Below is a small trained network, with its code and all its weights. Each question gives an input and a class and asks what happens when units are switched off, that is, made to give their printed mean instead of their output.

import numpy as np


def w(rows, s, z=0):
    codes = np.array(rows[::2]) - 128.0
    scale = np.full(codes.shape[1], s)
    scale[-1] = z or s
    return codes * scale


def norm(h):
    return h / np.sqrt((h * h).mean(-1, keepdims=True) + 1e-5)


def f(y):
    return y / 2 * (1 + np.tanh(0.7978845608 * (y + 0.044715 * y**3)))


def log_softmax(a):
    a = a - a.max(-1, keepdims=True)
    return a - np.log(np.exp(a).sum(-1, keepdims=True))


def net(x, mask):
    res = np.array(x, float).reshape(1, 6) / 4 @ E
    u = 0
    for l in range(2):
        y = f(norm(res) @ A[l][:, :-1].T + A[l][:, -1])
        res = res + np.where(mask[u : u + 15], y, B[l][:, -1]) @ B[l][:, :-1]
        u += 15
    return log_softmax(norm(res)[-1] @ U[:, :-1].T + U[:, -1])


A, B = {}, {}
E = w([
[123,211,247],'x0',
[93,125,48],'x1',
[3,65,51],'x2',
[1,87,208],'x3',
[119,97,36],'x4',
[167,22,150],'x5',
],0.007)
A[0] = w([
[97,99,96,175],'L0N1',
[253,129,137,2],'L0N2',
[104,121,143,93],'L0N3',
[148,86,140,153],'L0N4',
[56,126,78,72],'L0N5',
[87,102,7,98],'L0N6',
[136,204,100,55],'L0N7',
[50,135,2,126],'L0N8',
[37,141,158,129],'L0N9',
[198,163,221,121],'L0N10',
[96,33,202,89],'L0N11',
[123,147,102,132],'L0N12',
[182,102,111,83],'L0N13',
[124,85,16,130],'L0N14',
[120,19,202,121],'L0N15',
],0.0093,0.0039)
B[0] = w([
[89,64,53,180],'L0N1',
[113,60,159,166],'L0N2',
[202,96,186,120],'L0N3',
[139,90,117,153],'L0N4',
[155,152,178,159],'L0N5',
[145,143,75,237],'L0N6',
[103,157,147,134],'L0N7',
[165,109,25,255],'L0N8',
[90,105,254,179],'L0N9',
[142,148,13,227],'L0N10',
[119,104,198,182],'L0N11',
[88,145,105,136],'L0N12',
[113,105,116,137],'L0N13',
[141,149,37,243],'L0N14',
[117,68,75,198],'L0N15',
],0.0059,0.0044)
A[1] = w([
[53,124,77,67],'L1N1',
[180,35,116,250],'L1N2',
[90,167,85,134],'L1N3',
[168,151,61,83],'L1N4',
[30,197,135,104],'L1N5',
[93,106,142,31],'L1N6',
[156,81,126,87],'L1N7',
[209,64,96,125],'L1N8',
[102,80,203,74],'L1N9',
[249,144,150,178],'L1N10',
[251,112,187,128],'L1N11',
[180,252,167,121],'L1N12',
[164,69,180,112],'L1N13',
[109,164,201,165],'L1N14',
[181,99,161,88],'L1N15',
],0.011,0.0022)
B[1] = w([
[63,142,139,176],'L1N1',
[199,69,192,255],'L1N2',
[229,105,116,165],'L1N3',
[164,114,126,209],'L1N4',
[119,63,137,172],'L1N5',
[28,131,144,121],'L1N6',
[168,114,150,148],'L1N7',
[255,128,199,231],'L1N8',
[52,96,48,166],'L1N9',
[134,128,184,226],'L1N10',
[76,169,170,212],'L1N11',
[85,229,78,233],'L1N12',
[115,91,135,159],'L1N13',
[116,128,14,181],'L1N14',
[130,184,188,144],'L1N15',
],0.0067,0.0048)
U = w([
[140,191,97,73],'0',
[157,130,194,3],'1',
[23,116,158,150],'2',
[98,48,137,184],'3',
[138,85,30,160],'4',
[206,140,156,91],'5',
[120,252,158,220],'6',
[172,103,71,78],'7',
],0.021,0.004)

Each question gives the input, the list of numbers given to net, and the class t.
The units are the neurons (one row each of A and B). Each row of codes is followed by its name. A weight is (code - 128) times the scale printed after its matrix; where a second scale follows, it is the last column's (A, B and U).
mask holds one flag per neuron, layer by layer. A switched-off neuron (its flag False) gives its mean, the last column of its row in B, instead of its output. The means were averaged over made-up inputs and are rounded, as every weight is.
A unit's drop is (log p(t) with every unit on - log p(t) with that unit switched off) / (log p(t) with every unit on - log p(t) with every unit switched off).
The circuit of an input: a set's keep is (log p(t) with only the set's units on - log p(t) with every unit switched off) / (log p(t) with every unit on - log p(t) with every unit switched off). Starting from the 12 units with the biggest drops (on a tie, the unit counted first), units are removed one at a time, each time the one whose removal leaves the highest keep (on an exact tie, the one counted first), for as long as the keep stays at least 0.8.
units of the circuit, in order: the units of the circuit, biggest drop first
k most important neurons: the k neurons with the biggest drops, biggest first
top k neurons in layer l: the k neurons of layer l with the biggest drops, biggest first
drop of u: that unit's drop, to one decimal
input [3,-4,-6,1,5,3], class 6: units of the circuit, in order	[L1N11]
input [6,-2,-4,8,-2,8], class 2: units of the circuit, in order	[L1N9, L1N8]
input [7,-4,-5,4,-1,3], class 6: units of the circuit, in order	[L0N10, L1N12]
input [4,6,-7,6,-2,4], class 2: top 2 neurons in layer 1	[L1N9, L1N8]
input [7,0,-3,3,3,3], class 2: units of the circuit, in order	[L1N8, L1N9]
input [-1,8,-3,-6,5,8], class 5: units of the circuit, in order	[L1N8, L1N2]
input [-1,8,-5,-6,8,5], class 5: units of the circuit, in order	[L1N8, L0N10]
input [-3,-5,-1,-6,-3,-3], class 6: units of the circuit, in order	[L0N8, L1N12, L1N11]
input [8,-6,0,7,8,-8], class 2: 2 most important neurons	[L1N5, L0N9]
input [1,-8,2,1,-1,0], class 3: 2 most important neurons	[L0N15, L1N12]
input [5,-7,-5,-5,0,4], class 6: drop of L1N11	0.3
input [7,7,4,-3,-6,0], class 2: drop of L1N5	0.3
input [4,-5,-1,4,-7,8], class 2: drop of L1N11	0.2
input [6,4,4,0,1,4], class 2: units of the circuit, in order	[L0N9]
